Here is a tiny trained network, its code and every weight. The questions are about switching its units off for an input and a target symbol, where a switched-off unit gives its printed mean instead of its output.

import numpy as np


def w(rows, s, z=0):
    codes = np.array(rows[::2]) - 128.0
    scale = np.full(codes.shape[1], s)
    scale[-1] = z or s
    return codes * scale


def norm(h):
    return h / np.sqrt((h * h).mean(-1, keepdims=True) + 1e-5)


def f(y):
    return np.maximum(y, 0)


def softmax(a):
    e = np.exp(a - a.max(-1, keepdims=True))
    return e / e.sum(-1, keepdims=True)


def log_softmax(a):
    a = a - a.max(-1, keepdims=True)
    return a - np.log(np.exp(a).sum(-1, keepdims=True))


def net(x, mask):
    ids = ['βγδλξπσφψω'.index(c) for c in x.split()]
    T = len(ids)
    res = E[ids] + P[:T]
    u = 0
    for l in range(2):
        q, k, v = (norm(res) @ M[l].T for M in (Q, K, V))
        z = softmax(np.where(np.tri(T) > 0, q @ k.T / 2**0.5, -1e9)) @ v
        res = res + np.where(mask[u], z, O[l][:, -1]) @ O[l][:, :-1]
        u += 1
        y = f(norm(res) @ A[l][:, :-1].T + A[l][:, -1])
        res = res + np.where(mask[u : u + 4], y, B[l][:, -1]) @ B[l][:, :-1]
        u += 4
    return log_softmax(norm(res)[-1] @ U[:, :-1].T + U[:, -1])


Q, K, V, O, A, B = {}, {}, {}, {}, {}, {}
E = w([
[149,127,143,162],'β',
[161,137,176,106],'γ',
[127,128,124,172],'δ',
[188,47,98,133],'λ',
[252,143,252,105],'ξ',
[109,228,217,115],'π',
[159,196,26,75],'σ',
[120,126,112,176],'φ',
[82,129,129,91],'ψ',
[98,137,142,98],'ω',
],0.023)
P = w([
[102,85,189,128],'0',
[109,117,145,63],'1',
[98,136,88,80],'2',
[87,140,52,101],'3',
[96,148,40,115],'4',
[105,160,2,142],'5',
],0.0077)
Q[0] = w([
[39,52,219,191],'L0H1',
[83,242,117,255],'L0H1',
],0.008)
K[0] = w([
[130,115,160,166],'L0H1',
[58,1,163,88],'L0H1',
],0.0078)
V[0] = w([
[2,73,234,16],'L0H1',
[135,100,20,105],'L0H1',
],0.0045)
O[0] = w([
[35,98,133,141,253],'L0H1',
[7,50,112,12,77],'L0H1',
],0.014,0.0012)
A[0] = w([
[236,242,191,155,106],'L0N1',
[38,124,123,150,66],'L0N2',
[81,85,159,254,169],'L0N3',
[204,191,118,161,2],'L0N4',
],0.0058,0.0032)
B[0] = w([
[171,34,194,192,253],'L0N1',
[227,59,75,95,171],'L0N2',
[123,141,2,40,213],'L0N3',
[179,186,183,136,157],'L0N4',
],0.0074,0.0042)
Q[1] = w([
[105,188,80,185],'L1H1',
[3,119,59,45],'L1H1',
],0.0055)
K[1] = w([
[91,253,175,44],'L1H1',
[115,28,136,144],'L1H1',
],0.007)
V[1] = w([
[225,254,124,234],'L1H1',
[113,209,31,156],'L1H1',
],0.0056)
O[1] = w([
[2,75,153,41,253],'L1H1',
[113,212,227,157,30],'L1H1',
],0.0098,0.00051)
A[1] = w([
[171,76,190,137,171],'L1N1',
[244,168,88,144,252],'L1N2',
[96,128,208,150,213],'L1N3',
[68,130,106,99,64],'L1N4',
],0.011,0.0023)
B[1] = w([
[56,109,91,101,216],'L1N1',
[90,138,46,161,253],'L1N2',
[108,254,97,126,190],'L1N3',
[159,133,226,163,176],'L1N4',
],0.0074,0.0068)
U = w([
[123,117,137,117,119],'β',
[110,72,139,126,121],'γ',
[93,109,159,139,141],'δ',
[229,6,59,112,68],'λ',
[188,85,175,108,255],'ξ',
[87,241,181,164,116],'π',
[189,177,89,27,134],'σ',
[79,153,158,135,128],'φ',
[129,77,99,173,114],'ψ',
[134,180,111,219,77],'ω',
],0.014,0.0091)

Each question gives the input, a string of symbols that net reads in full, and the target symbol t.
The units are the heads (2 rows each of Q, K, V and O) and the neurons (one row each of A and B). Each row of codes is followed by its name. A weight is (code - 128) times the scale printed after its matrix; where a second scale follows, it is the last column's (O, A, B and U).
mask holds one flag per unit, layer by layer, with each layer's heads first. A switched-off unit (its flag False) gives its mean, the last column of its rows in O or B, instead of its output. The means were averaged over made-up inputs and are rounded, as every weight is.
A unit's drop is (log p(t) with every unit on - log p(t) with that unit switched off) / (log p(t) with every unit on - log p(t) with every unit switched off).
The circuit of an input: a set's keep is (log p(t) with only the set's units on - log p(t) with every unit switched off) / (log p(t) with every unit on - log p(t) with every unit switched off). Starting from all 10 units, units are removed one at a time, each time the one whose removal leaves the highest keep (on an exact tie, the one counted first), for as long as the keep stays at least 0.8.
circuit, biggest first: the units of the circuit, biggest drop first
unit that matters most: the unit with the biggest drop
top k neurons: the k neurons with the biggest drops, biggest first
top k neurons in layer l: the k neurons of layer l with the biggest drops, biggest first
drop when u is switched off: that unit's drop, to one decimal
input σ β φ δ φ δ, target π: circuit, biggest first	L1H1, L1N2
input ω π σ ω δ ω, target ω: circuit, biggest first	L1H1
input σ γ σ ω, target σ: top 2 neurons	L0N1, L1N1
input σ σ ψ, target σ: circuit, biggest first	L1H1, L0H1
input ξ ξ β γ β, target λ: top 3 neurons	L0N1, L0N3, L1N3
input ω ω λ γ, target ω: circuit, biggest first	L1H1, L0H1
input σ σ ω, target σ: circuit, biggest first	L0H1, L1H1
input γ σ ξ ψ β, target λ: top 3 neurons	L0N2, L1N3, L0N3
input λ π ψ δ ξ γ, target λ: top 2 neurons	L0N1, L1N4
input ω φ γ, target ω: circuit, biggest first	L1H1, L0N3, L1N2
input π φ δ, target π: top 2 neurons in layer 1	L1N4, L1N1
input σ σ δ ψ, target σ: top 3 neurons in layer 0	L0N1, L0N2, L0N4
input π ω ψ, target π: drop when L0H1 is switched off	1.3
input π ω ψ ψ, target π: unit that matters most	L0N1
